Below is a small trained network, with its code and all its weights. Each question gives an input and a class and asks what happens when units are switched off, that is, made to give their printed mean instead of their output.

import numpy as np


def w(rows, s, z=0):
    codes = np.array(rows[::2]) - 128.0
    scale = np.full(codes.shape[1], s)
    scale[-1] = z or s
    return codes * scale


def f(y):
    return y / 2 * (1 + np.tanh(0.7978845608 * (y + 0.044715 * y**3)))


def log_softmax(a):
    a = a - a.max(-1, keepdims=True)
    return a - np.log(np.exp(a).sum(-1, keepdims=True))


def net(x, mask):
    res = np.array(x, float).reshape(1, 3) / 4 @ E
    y = f(res @ A[0][:, :-1].T + A[0][:, -1])
    res = res + np.where(mask, y, B[0][:, -1]) @ B[0][:, :-1]
    return log_softmax(res[-1] @ U[:, :-1].T + U[:, -1])


A, B = {}, {}
E = w([
[51,198,244,19,168,58,55],'x0',
[19,116,100,77,94,110,171],'x1',
[160,255,6,200,29,190,13],'x2',
],0.0081)
A[0] = w([
[184,105,79,251,141,168,145,135],'N0',
[141,84,173,130,186,121,155,107],'N1',
[103,161,162,87,143,90,110,32],'N2',
[151,96,165,120,184,117,149,117],'N3',
[128,52,145,119,149,102,201,140],'N4',
[191,107,96,234,121,174,150,118],'N5',
[163,141,113,179,129,149,114,190],'N6',
[158,146,137,151,143,141,116,183],'N7',
[118,126,100,122,126,151,131,115],'N8',
[123,37,167,116,157,129,199,96],'N9',
[104,121,195,75,151,98,138,147],'N10',
[124,123,135,131,123,134,124,106],'N11',
[155,133,148,161,149,145,122,3],'N12',
[104,123,219,69,171,65,147,179],'N13',
[77,122,94,122,124,160,150,175],'N14',
[179,151,105,204,123,153,89,175],'N15',
[139,129,18,213,85,196,143,164],'N16',
[147,113,139,128,130,123,123,99],'N17',
[90,153,42,146,81,148,124,110],'N18',
[131,139,136,129,123,131,138,106],'N19',
[184,98,91,212,131,156,145,121],'N20',
[177,161,119,172,125,137,71,106],'N21',
[190,129,125,222,167,145,117,216],'N22',
[127,124,124,127,135,131,122,147],'N23',
[125,108,133,136,128,119,145,116],'N24',
],0.016,0.0052)
B[0] = w([
[174,152,121,190,248,181,182,226],'N0',
[99,103,98,110,106,108,100,187],'N1',
[143,127,129,161,155,167,177,165],'N2',
[101,108,112,103,105,101,94,180],'N3',
[134,112,28,127,83,154,147,207],'N4',
[162,142,129,201,214,176,168,218],'N5',
[120,110,133,93,98,146,135,180],'N6',
[122,134,141,113,126,154,138,155],'N7',
[123,122,106,128,111,118,120,138],'N8',
[124,106,62,110,63,139,133,213],'N9',
[121,93,135,115,177,95,103,196],'N10',
[131,120,132,134,125,128,123,126],'N11',
[143,132,143,137,112,104,108,134],'N12',
[113,81,144,100,176,104,105,228],'N13',
[95,127,119,125,128,102,92,155],'N14',
[140,106,132,77,104,152,145,206],'N15',
[122,29,58,99,228,131,120,252],'N16',
[118,140,140,124,118,125,125,131],'N17',
[88,120,82,124,73,108,110,197],'N18',
[132,121,131,132,125,124,130,126],'N19',
[165,135,122,180,223,179,170,203],'N20',
[161,133,139,118,108,171,177,184],'N21',
[131,160,145,102,93,150,135,199],'N22',
[117,131,130,126,128,132,135,131],'N23',
[149,105,130,116,115,131,134,138],'N24',
],0.015,0.022)
U = w([
[167,124,96,140,139,181,170,192],'0',
[131,126,212,135,220,104,108,128],'1',
[207,136,125,213,103,67,131,4],'2',
[82,89,99,91,126,86,91,153],'3',
[81,240,108,211,74,79,89,152],'4',
[214,142,120,246,100,74,127,18],'5',
[166,203,188,111,19,147,136,96],'6',
[208,133,127,201,99,59,143,3],'7',
],0.013,0.0066)

Each question gives the input, the list of numbers given to net, and the class t.
The units are the neurons (one row each of A and B). Each row of codes is followed by its name. A weight is (code - 128) times the scale printed after its matrix; where a second scale follows, it is the last column's (A, B and U).
mask holds one flag per neuron, in row order. A switched-off neuron (its flag False) gives its mean, the last column of its row in B, instead of its output. The means were averaged over made-up inputs and are rounded, as every weight is.
A unit's drop is (log p(t) with every unit on - log p(t) with that unit switched off) / (log p(t) with every unit on - log p(t) with every unit switched off).
The circuit of an input: a set's keep is (log p(t) with only the set's units on - log p(t) with every unit switched off) / (log p(t) with every unit on - log p(t) with every unit switched off). Starting from the 12 units with the biggest drops (on a tie, the unit counted first), units are removed one at a time, each time the one whose removal leaves the highest keep (on an exact tie, the one counted first), for as long as the keep stays at least 0.8.
units of the circuit, in order: the units of the circuit, biggest drop first
unit that matters most: the unit with the biggest drop
k most important neurons: the k neurons with the biggest drops, biggest first
drop when u is switched off: that unit's drop, to one decimal
input [4,-7,0], class 1: units of the circuit, in order : N9, N4
input [6,-5,4], class 6: 2 most important neurons : N16, N0
input [6,-6,2], class 1: unit that matters most : N4
input [1,0,0], class 1: 3 most important neurons : N9, N4, N18
input [6,0,4], class 1: units of the circuit, in order : N4, N9
input [8,4,-2], class 1: 2 most important neurons : N2, N18
input [4,0,-2], class 3: 3 most important neurons : N0, N5, N20
input [2,3,3], class 4: 2 most important neurons : N16, N13
input [3,-4,-1], class 1: 2 most important neurons : N9, N4
input [-1,2,-1], class 3: 2 most important neurons : N0, N5
input [2,-8,-1], class 1: drop when N9 is switched off : 0.5
input [5,-6,-3], class 3: drop when N5 is switched off : 0.3
input [8,1,-4], class 3: drop when N0 is switched off : 0.2
